Below is a small trained network, with its code and all its weights. Each question gives an input and a class and asks what happens when units are switched off, that is, made to give their printed mean instead of their output.

import numpy as np


def w(rows, s, z=0):
    codes = np.array(rows[::2]) - 128.0
    scale = np.full(codes.shape[1], s)
    scale[-1] = z or s
    return codes * scale


def norm(h):
    return h / np.sqrt((h * h).mean(-1, keepdims=True) + 1e-5)


def f(y):
    return y / 2 * (1 + np.tanh(0.7978845608 * (y + 0.044715 * y**3)))


def log_softmax(a):
    a = a - a.max(-1, keepdims=True)
    return a - np.log(np.exp(a).sum(-1, keepdims=True))


def net(x, mask):
    res = np.array(x, float).reshape(1, 8) / 4 @ E
    u = 0
    for l in range(2):
        y = f(norm(res) @ A[l][:, :-1].T + A[l][:, -1])
        res = res + np.where(mask[u : u + 5], y, B[l][:, -1]) @ B[l][:, :-1]
        u += 5
    return log_softmax(norm(res)[-1] @ U[:, :-1].T + U[:, -1])


A, B = {}, {}
E = w([
[109,63,139,167,96,137,107],'x0',
[154,113,110,237,188,116,214],'x1',
[126,118,125,129,132,130,128],'x2',
[233,66,203,26,145,86,132],'x3',
[131,99,103,137,100,123,125],'x4',
[114,121,139,122,136,127,133],'x5',
[114,183,163,112,1,247,162],'x6',
[117,134,132,122,126,110,140],'x7',
],0.0087)
A[0] = w([
[89,111,132,124,116,97,49,148],'L0N0',
[69,184,100,134,169,96,67,56],'L0N1',
[108,184,168,134,81,85,25,160],'L0N2',
[169,90,177,123,116,192,253,140],'L0N3',
[174,106,201,86,111,171,174,4],'L0N4',
],0.011,0.0031)
B[0] = w([
[155,205,51,90,186,107,132,188],'L0N0',
[118,74,41,167,82,111,96,189],'L0N1',
[103,31,83,82,158,173,177,204],'L0N2',
[245,167,129,135,92,161,143,253],'L0N3',
[119,164,169,155,69,75,52,193],'L0N4',
],0.012,0.0061)
A[1] = w([
[174,80,168,73,169,98,177,104],'L1N0',
[59,163,148,78,23,145,50,42],'L1N1',
[85,144,141,119,118,235,220,95],'L1N2',
[92,165,138,73,133,74,2,107],'L1N3',
[133,157,174,232,153,102,161,253],'L1N4',
],0.016,0.004)
B[1] = w([
[166,42,178,157,134,158,100,202],'L1N0',
[132,150,168,57,253,129,186,214],'L1N1',
[100,152,82,180,66,194,165,229],'L1N2',
[65,115,125,103,49,152,79,197],'L1N3',
[111,162,142,144,139,52,120,255],'L1N4',
],0.02,0.0083)
U = w([
[60,71,9,115,132,125,107,204],'0',
[80,167,80,103,140,231,201,165],'1',
[118,27,159,87,87,145,29,158],'2',
[157,130,211,28,141,167,150,195],'3',
[93,151,102,220,186,13,112,65],'4',
[105,214,110,217,41,139,202,28],'5',
[199,40,198,185,177,41,104,6],'6',
[227,184,202,163,58,118,129,177],'7',
],0.015,0.0021)

Each question gives the input, the list of numbers given to net, and the class t.
The units are the neurons (one row each of A and B). Each row of codes is followed by its name. A weight is (code - 128) times the scale printed after its matrix; where a second scale follows, it is the last column's (A, B and U).
mask holds one flag per neuron, layer by layer. A switched-off neuron (its flag False) gives its mean, the last column of its row in B, instead of its output. The means were averaged over made-up inputs and are rounded, as every weight is.
A unit's drop is (log p(t) with every unit on - log p(t) with that unit switched off) / (log p(t) with every unit on - log p(t) with every unit switched off).
The circuit of an input: a set's keep is (log p(t) with only the set's units on - log p(t) with every unit switched off) / (log p(t) with every unit on - log p(t) with every unit switched off). Starting from all 10 units, units are removed one at a time, each time the one whose removal leaves the highest keep (on an exact tie, the one counted first), for as long as the keep stays at least 0.8.
units of the circuit, in order: the units of the circuit, biggest drop first
most important unit: the unit with the biggest drop
k most important neurons: the k neurons with the biggest drops, biggest first
k most important neurons of layer l: the k neurons of layer l with the biggest drops, biggest first
input [7,-3,3,-4,-3,-5,5,-3], class 1: units of the circuit, in order => [L1N1 L1N2]
input [-8,-1,0,-3,1,-6,-2,1], class 0: most important unit => L1N4
input [-5,-4,-2,-8,7,-1,6,4], class 1: units of the circuit, in order => [L1N1 L1N2]
input [3,-7,7,0,-3,-3,7,7], class 1: 2 most important neurons of layer 1 => [L1N2 L1N0]
input [5,0,7,1,5,-1,7,2], class 3: 3 most important neurons => [L1N1 L0N4 L0N2]
input [-1,-1,-6,3,-6,-7,8,4], class 3: 2 most important neurons => [L0N4 L1N1]
input [-5,-4,6,-2,1,-5,0,4], class 0: 2 most important neurons => [L0N1 L1N1]
input [7,-5,-5,-6,1,8,6,-7], class 1: 2 most important neurons => [L1N1 L1N2]
input [0,1,5,-8,3,-2,-1,6], class 4: 2 most important neurons of layer 1 => [L1N2 L1N3]
input [7,-1,4,-5,-4,5,3,6], class 1: 3 most important neurons => [L1N1 L0N3 L1N4]
input [1,-1,-7,1,-1,-4,2,-7], class 3: 2 most important neurons => [L0N4 L1N2]
input [-5,0,0,5,6,5,-4,-7], class 2: 3 most important neurons => [L0N3 L1N3 L0N2]
input [1,7,-6,4,3,1,7,-1], class 7: 2 most important neurons of layer 0 => [L0N3 L0N4]
input [2,-4,-2,-8,-8,5,-3,6], class 0: most important unit => L0N1
input [7,-1,-4,-6,-4,3,5,4], class 1: 2 most important neurons of layer 1 => [L1N1 L1N4]
input [-4,-7,4,-1,-7,-1,-4,8], class 0: 2 most important neurons => [L0N1 L0N2]
input [1,0,-8,-2,-2,4,-6,4], class 0: 2 most important neurons of layer 1 => [L1N4 L1N3]
input [6,4,0,6,5,3,1,-6], class 7: 3 most important neurons of layer 0 => [L0N3 L0N4 L0N2]
input [-3,-1,3,-7,-4,3,4,3], class 1: 2 most important neurons => [L1N1 L0N3]
input [4,-8,-2,-3,-8,-1,-3,5], class 0: most important neuron => [L0N2]
input [3,-8,-4,0,4,-1,2,5], class 1: 2 most important neurons of layer 0 => [L0N2 L0N4]
